Here is a tiny trained network, its code and every weight. The questions are about switching its units off for an input and a target symbol, where a switched-off unit gives its printed mean instead of its output.

import numpy as np


def w(rows, s, z=0):
    codes = np.array(rows[::2]) - 128.0
    scale = np.full(codes.shape[1], s)
    scale[-1] = z or s
    return codes * scale


def norm(h):
    return h / np.sqrt((h * h).mean(-1, keepdims=True) + 1e-5)


def f(y):
    return np.maximum(y, 0)


def softmax(a):
    e = np.exp(a - a.max(-1, keepdims=True))
    return e / e.sum(-1, keepdims=True)


def log_softmax(a):
    a = a - a.max(-1, keepdims=True)
    return a - np.log(np.exp(a).sum(-1, keepdims=True))


def net(x, mask):
    ids = ['Λαβγμπ'.index(c) for c in x.split()]
    T = len(ids)
    res = E[ids] + P[:T]
    r = norm(res)
    for j in range(2):
        rows = slice(4 * j, 4 * j + 4)
        q, k, v = (r @ M[0][rows].T for M in (Q, K, V))
        z = softmax(np.where(np.tri(T) > 0, q @ k.T / 4**0.5, -1e9)) @ v
        o = O[0][rows]
        res = res + np.where(mask[j], z, o[:, -1]) @ o[:, :-1]
    y = f(norm(res) @ A[0][:, :-1].T + A[0][:, -1])
    res = res + np.where(mask[2:10], y, B[0][:, -1]) @ B[0][:, :-1]
    return log_softmax(norm(res)[-1] @ U[:, :-1].T + U[:, -1])


Q, K, V, O, A, B = {}, {}, {}, {}, {}, {}
E = w([
[87,65,27,38,141,199,113,99,84],'Λ',
[178,205,60,131,136,62,18,141,128],'α',
[46,164,194,163,122,120,98,184,2],'β',
[177,193,41,203,42,171,130,79,146],'γ',
[192,141,59,224,240,64,181,36,73],'μ',
[67,140,182,101,170,157,68,37,130],'π',
],0.015)
P = w([
[115,154,175,56,112,71,213,120,167],'0',
[32,87,63,150,159,81,123,100,171],'1',
[61,77,62,164,171,103,93,94,163],'2',
[83,75,90,180,150,113,81,99,142],'3',
[98,91,92,182,157,123,70,98,125],'4',
[107,104,91,166,136,123,85,86,105],'5',
[131,107,112,172,139,142,68,90,100],'6',
[148,118,111,164,128,151,85,96,89],'7',
[141,135,116,139,114,137,99,79,65],'8',
[163,146,133,134,138,149,97,93,62],'9',
[163,166,130,107,109,141,126,87,48],'10',
[189,184,164,121,149,182,115,110,50],'11',
[164,195,140,91,84,140,148,91,2],'12',
],0.015)
Q[0] = w([
[148,108,137,102,167,196,40,59,97],'head 0',
[149,199,41,164,88,101,84,31,31],'head 0',
[122,194,81,201,163,92,126,105,177],'head 0',
[149,229,193,98,138,141,155,122,85],'head 0',
[147,89,150,175,107,128,151,160,182],'head 1',
[114,165,190,169,81,137,156,114,92],'head 1',
[172,144,136,154,90,68,177,219,132],'head 1',
[85,50,176,131,111,137,168,160,252],'head 1',
],0.011)
K[0] = w([
[195,194,136,104,81,143,99,46,30],'head 0',
[165,159,174,85,173,220,123,110,16],'head 0',
[11,76,130,104,126,179,100,91,112],'head 0',
[113,163,159,43,121,104,240,169,178],'head 0',
[134,118,24,155,150,161,104,120,93],'head 1',
[125,117,109,131,110,121,108,195,195],'head 1',
[106,99,16,120,172,153,121,134,114],'head 1',
[112,122,60,169,132,147,60,151,103],'head 1',
],0.011)
V[0] = w([
[151,137,70,113,98,117,137,118,216],'head 0',
[183,83,77,161,139,108,200,136,93],'head 0',
[113,51,88,98,140,243,158,95,126],'head 0',
[121,181,185,158,178,135,166,16,147],'head 0',
[107,162,77,170,41,163,121,217,77],'head 1',
[71,134,55,6,140,140,2,114,94],'head 1',
[139,145,28,157,189,103,86,100,26],'head 1',
[228,128,111,105,90,87,79,169,231],'head 1',
],0.0099)
O[0] = w([
[126,188,66,74,100,88,183,106,175,69],'head 0',
[195,102,83,110,196,124,184,171,100,109],'head 0',
[176,92,203,63,124,203,180,123,114,254],'head 0',
[183,93,186,178,109,29,108,46,162,112],'head 0',
[159,23,161,110,104,100,163,152,168,44],'head 1',
[170,174,131,198,77,224,188,119,92,242],'head 1',
[151,159,140,98,144,179,136,19,244,100],'head 1',
[109,131,147,140,254,112,215,128,85,96],'head 1',
],0.0099,0.0083)
A[0] = w([
[162,54,155,97,124,166,121,84,115,120],'neuron 0',
[196,84,91,79,42,77,96,151,120,160],'neuron 1',
[162,156,54,145,99,157,56,141,193,3],'neuron 2',
[253,180,149,169,123,59,106,104,168,83],'neuron 3',
[151,113,115,211,155,78,96,115,140,138],'neuron 4',
[141,79,91,91,153,114,217,123,191,96],'neuron 5',
[126,83,125,48,211,57,113,125,90,145],'neuron 6',
[116,107,123,81,82,200,155,225,129,31],'neuron 7',
],0.012,0.006)
B[0] = w([
[155,146,154,130,147,130,128,57,164,254],'neuron 0',
[128,116,160,248,171,188,131,94,130,232],'neuron 1',
[106,162,94,198,81,154,135,135,67,179],'neuron 2',
[105,55,191,123,110,164,125,142,122,166],'neuron 3',
[99,141,124,32,187,110,175,173,66,191],'neuron 4',
[193,75,93,99,157,160,200,137,48,155],'neuron 5',
[174,144,109,122,39,207,56,118,101,221],'neuron 6',
[120,86,157,122,115,119,71,179,128,236],'neuron 7',
],0.013,0.006)
U = w([
[210,155,71,168,35,252,191,91,146,197],'Λ',
[119,210,134,94,120,94,102,28,217,174],'α',
[106,220,88,212,114,120,98,179,53,4],'β',
[177,127,103,195,222,123,236,58,93,37],'γ',
[170,69,167,22,112,176,150,191,119,209],'μ',
[58,73,210,238,113,136,126,80,161,110],'π',
],0.0043,0.0019)

Each question gives the input, a string of symbols that net reads in full, and the target symbol t.
The units are the heads (4 rows each of Q, K, V and O) and the neurons (one row each of A and B). Each row of codes is followed by its name. A weight is (code - 128) times the scale printed after its matrix; where a second scale follows, it is the last column's (O, A, B and U).
mask holds one flag per unit, heads first, then neurons. A switched-off unit (its flag False) gives its mean, the last column of its rows in O or B, instead of its output. The means were averaged over made-up inputs and are rounded, as every weight is.
A unit's drop is (log p(t) with every unit on - log p(t) with that unit switched off) / (log p(t) with every unit on - log p(t) with every unit switched off).
The circuit of an input: a set's keep is (log p(t) with only the set's units on - log p(t) with every unit switched off) / (log p(t) with every unit on - log p(t) with every unit switched off). Starting from all 10 units, units are removed one at a time, each time the one whose removal leaves the highest keep (on an exact tie, the one counted first), for as long as the keep stays at least 0.8.
circuit, biggest first: the units of the circuit, biggest drop first
unit that matters most: the unit with the biggest drop
k most important neurons: the k neurons with the biggest drops, biggest first
heads that matter: for each layer, one digit per head in row order, 1 if its drop is at least 0.15 and else 0, layers parted by /
input π α α Λ Λ α Λ, target β: circuit, biggest first : (head 1; head 0)
input α β Λ Λ α Λ, target γ: heads that matter : 01
input β α α Λ γ π π α α π Λ, target π: circuit, biggest first : (head 1; neuron 1; head 0)
input β γ Λ μ Λ γ α γ μ, target π: circuit, biggest first : (head 1; neuron 1)
input β π γ π μ π Λ π Λ β α π α, target π: heads that matter : 10
input β π α Λ Λ π Λ Λ Λ γ Λ π π, target π: heads that matter : 11
input γ β γ, target β: circuit, biggest first : (head 0; neuron 4)
input μ β β α Λ γ Λ, target α: circuit, biggest first : (head 1)
input γ α π α Λ Λ Λ μ μ π α γ, target π: heads that matter : 10
input μ μ Λ Λ Λ α Λ Λ π μ μ μ π, target α: heads that matter : 01
input β Λ Λ π γ β β Λ π γ, target π: circuit, biggest first : (head 0; head 1; neuron 1)
input α Λ γ π, target γ: heads that matter : 01
input γ Λ α π α α Λ μ Λ μ Λ α, target μ: heads that matter : 11
input π α π, target β: 2 most important neurons : (neuron 0; neuron 4)
input β β μ α Λ α Λ π γ μ, target π: heads that matter : 11
input γ Λ μ α Λ α Λ Λ γ β γ, target β: heads that matter : 10
input μ α α, target α: heads that matter : 01
input β β α Λ γ α, target π: circuit, biggest first : (head 1; neuron 1)
input γ Λ Λ β Λ γ β α Λ Λ Λ γ γ, target μ: unit that matters most : head 0
input α Λ α α γ γ, target γ: circuit, biggest first : (head 1)
